Below are the code and all the weights of a small trained network. Each question names an input and a target symbol and asks about switching units off, where a switched-off unit gives its printed mean instead of its output.

import numpy as np


def w(rows, s, z=0):
    codes = np.array(rows[::2]) - 128.0
    scale = np.full(codes.shape[1], s)
    scale[-1] = z or s
    return codes * scale


def f(y):
    return y / 2 * (1 + np.tanh(0.7978845608 * (y + 0.044715 * y**3)))


def softmax(a):
    e = np.exp(a - a.max(-1, keepdims=True))
    return e / e.sum(-1, keepdims=True)


def log_softmax(a):
    a = a - a.max(-1, keepdims=True)
    return a - np.log(np.exp(a).sum(-1, keepdims=True))


def net(x, mask):
    ids = ['Δαβγεζηθξσφψ'.index(c) for c in x.split()]
    T = len(ids)
    res = E[ids] + P[:T]
    u = 0
    for l in range(2):
        q, k, v = (res @ M[l].T for M in (Q, K, V))
        z = softmax(np.where(np.tri(T) > 0, q @ k.T / 3**0.5, -1e9)) @ v
        res = res + np.where(mask[u], z, O[l][:, -1]) @ O[l][:, :-1]
        u += 1
        y = f(res @ A[l][:, :-1].T + A[l][:, -1])
        res = res + np.where(mask[u : u + 4], y, B[l][:, -1]) @ B[l][:, :-1]
        u += 4
    return log_softmax(res[-1] @ U[:, :-1].T + U[:, -1])


Q, K, V, O, A, B = {}, {}, {}, {}, {}, {}
E = w([
[95,117,145],'Δ',
[109,72,103],'α',
[163,85,154],'β',
[249,102,129],'γ',
[83,117,128],'ε',
[204,155,46],'ζ',
[107,184,121],'η',
[127,106,31],'θ',
[84,116,132],'ξ',
[179,187,142],'σ',
[185,101,208],'φ',
[121,168,171],'ψ',
],0.011)
P = w([
[160,251,213],'0',
[108,205,167],'1',
[130,180,161],'2',
[162,132,167],'3',
[184,100,165],'4',
[209,44,196],'5',
[231,34,192],'6',
],0.0011)
Q[0] = w([
[193,147,41],'0.h0',
[94,7,127],'0.h0',
[70,123,108],'0.h0',
],0.018)
K[0] = w([
[200,196,79],'0.h0',
[1,147,63],'0.h0',
[56,185,157],'0.h0',
],0.016)
V[0] = w([
[251,193,168],'0.h0',
[88,204,178],'0.h0',
[40,75,132],'0.h0',
],0.0033)
O[0] = w([
[143,214,3,253],'0.h0',
[200,59,74,88],'0.h0',
[84,88,187,33],'0.h0',
],0.0031,0.00031)
A[0] = w([
[24,194,56,249],'0.n0',
[87,86,128,74],'0.n1',
[117,254,118,74],'0.n2',
[93,183,175,250],'0.n3',
],0.021,0.0023)
B[0] = w([
[158,38,163,254],'0.n0',
[94,185,56,148],'0.n1',
[152,228,78,223],'0.n2',
[68,168,253,220],'0.n3',
],0.021,0.0034)
Q[1] = w([
[5,84,77],'1.h0',
[65,116,100],'1.h0',
[116,125,112],'1.h0',
],0.018)
K[1] = w([
[132,100,255],'1.h0',
[125,105,185],'1.h0',
[135,121,143],'1.h0',
],0.023)
V[1] = w([
[78,176,145],'1.h0',
[180,97,254],'1.h0',
[153,109,144],'1.h0',
],0.0037)
O[1] = w([
[102,116,187,191],'1.h0',
[142,132,254,250],'1.h0',
[151,136,128,131],'1.h0',
],0.0047,0.0019)
A[1] = w([
[232,45,159,77],'1.n0',
[41,129,153,33],'1.n1',
[81,6,90,171],'1.n2',
[43,152,134,3],'1.n3',
],0.014,0.0038)
B[1] = w([
[4,160,75,234],'1.n0',
[101,25,102,203],'1.n1',
[230,83,152,253],'1.n2',
[162,130,40,161],'1.n3',
],0.019,0.0064)
U = w([
[101,34,220,176],'Δ',
[250,79,143,200],'α',
[130,126,118,143],'β',
[73,148,45,69],'γ',
[123,126,106,119],'ε',
[206,139,8,109],'ζ',
[147,162,255,202],'η',
[133,64,13,4],'θ',
[132,126,120,37],'ξ',
[145,205,110,171],'σ',
[38,155,183,89],'φ',
[131,125,126,78],'ψ',
],0.0064,0.0035)

Each question gives the input, a string of symbols that net reads in full, and the target symbol t.
The units are the heads (3 rows each of Q, K, V and O) and the neurons (one row each of A and B). Each row of codes is followed by its name. A weight is (code - 128) times the scale printed after its matrix; where a second scale follows, it is the last column's (O, A, B and U).
mask holds one flag per unit, layer by layer, with each layer's heads first. A switched-off unit (its flag False) gives its mean, the last column of its rows in O or B, instead of its output. The means were averaged over made-up inputs and are rounded, as every weight is.
A unit's drop is (log p(t) with every unit on - log p(t) with that unit switched off) / (log p(t) with every unit on - log p(t) with every unit switched off).
The circuit of an input: a set's keep is (log p(t) with only the set's units on - log p(t) with every unit switched off) / (log p(t) with every unit on - log p(t) with every unit switched off). Starting from all 10 units, units are removed one at a time, each time the one whose removal leaves the highest keep (on an exact tie, the one counted first), for as long as the keep stays at least 0.8.
circuit, biggest first: the units of the circuit, biggest drop first
most important unit: the unit with the biggest drop
k most important neurons: the k neurons with the biggest drops, biggest first
top k neurons in layer l: the k neurons of layer l with the biggest drops, biggest first
drop of u: that unit's drop, to one decimal
input α Δ φ, target φ: most important unit -> 0.n2
input ψ α φ Δ, target Δ: 4 most important neurons -> (0.n2 1.n1 1.n0 0.n3)
input α α η, target η: circuit, biggest first -> (0.n2 0.n0 0.n3 1.n1)
input α ξ φ ζ, target ζ: circuit, biggest first -> (0.n3 0.n2 0.h0)
input ψ ξ Δ, target Δ: 4 most important neurons -> (0.n2 1.n1 0.n3 1.n0)
input Δ η ψ β σ, target σ: 2 most important neurons -> (0.n2 0.n0)
input φ σ ζ ζ ε, target Δ: 2 most important neurons -> (0.n2 1.n2)
input σ η Δ ξ, target Δ: top 2 neurons in layer 1 -> (1.n1 1.n3)
input α σ ζ, target ζ: 3 most important neurons -> (0.n2 0.n3 1.n0)
input η α α γ, target γ: circuit, biggest first -> (1.n0 0.n3)
input β φ α Δ α β η, target η: top 3 neurons in layer 1 -> (1.n0 1.n1 1.n3)
input ψ Δ φ, target φ: top 3 neurons in layer 0 -> (0.n2 0.n1 0.n3)
input η ζ θ ψ α, target α: drop of 0.n2 -> 1.1
input φ ζ ξ, target Δ: drop of 0.n3 -> 0.1
input Δ φ β ε, target Δ: drop of 0.n2 -> 0.6
input Δ α γ σ θ, target θ: drop of 1.n0 -> 6.0
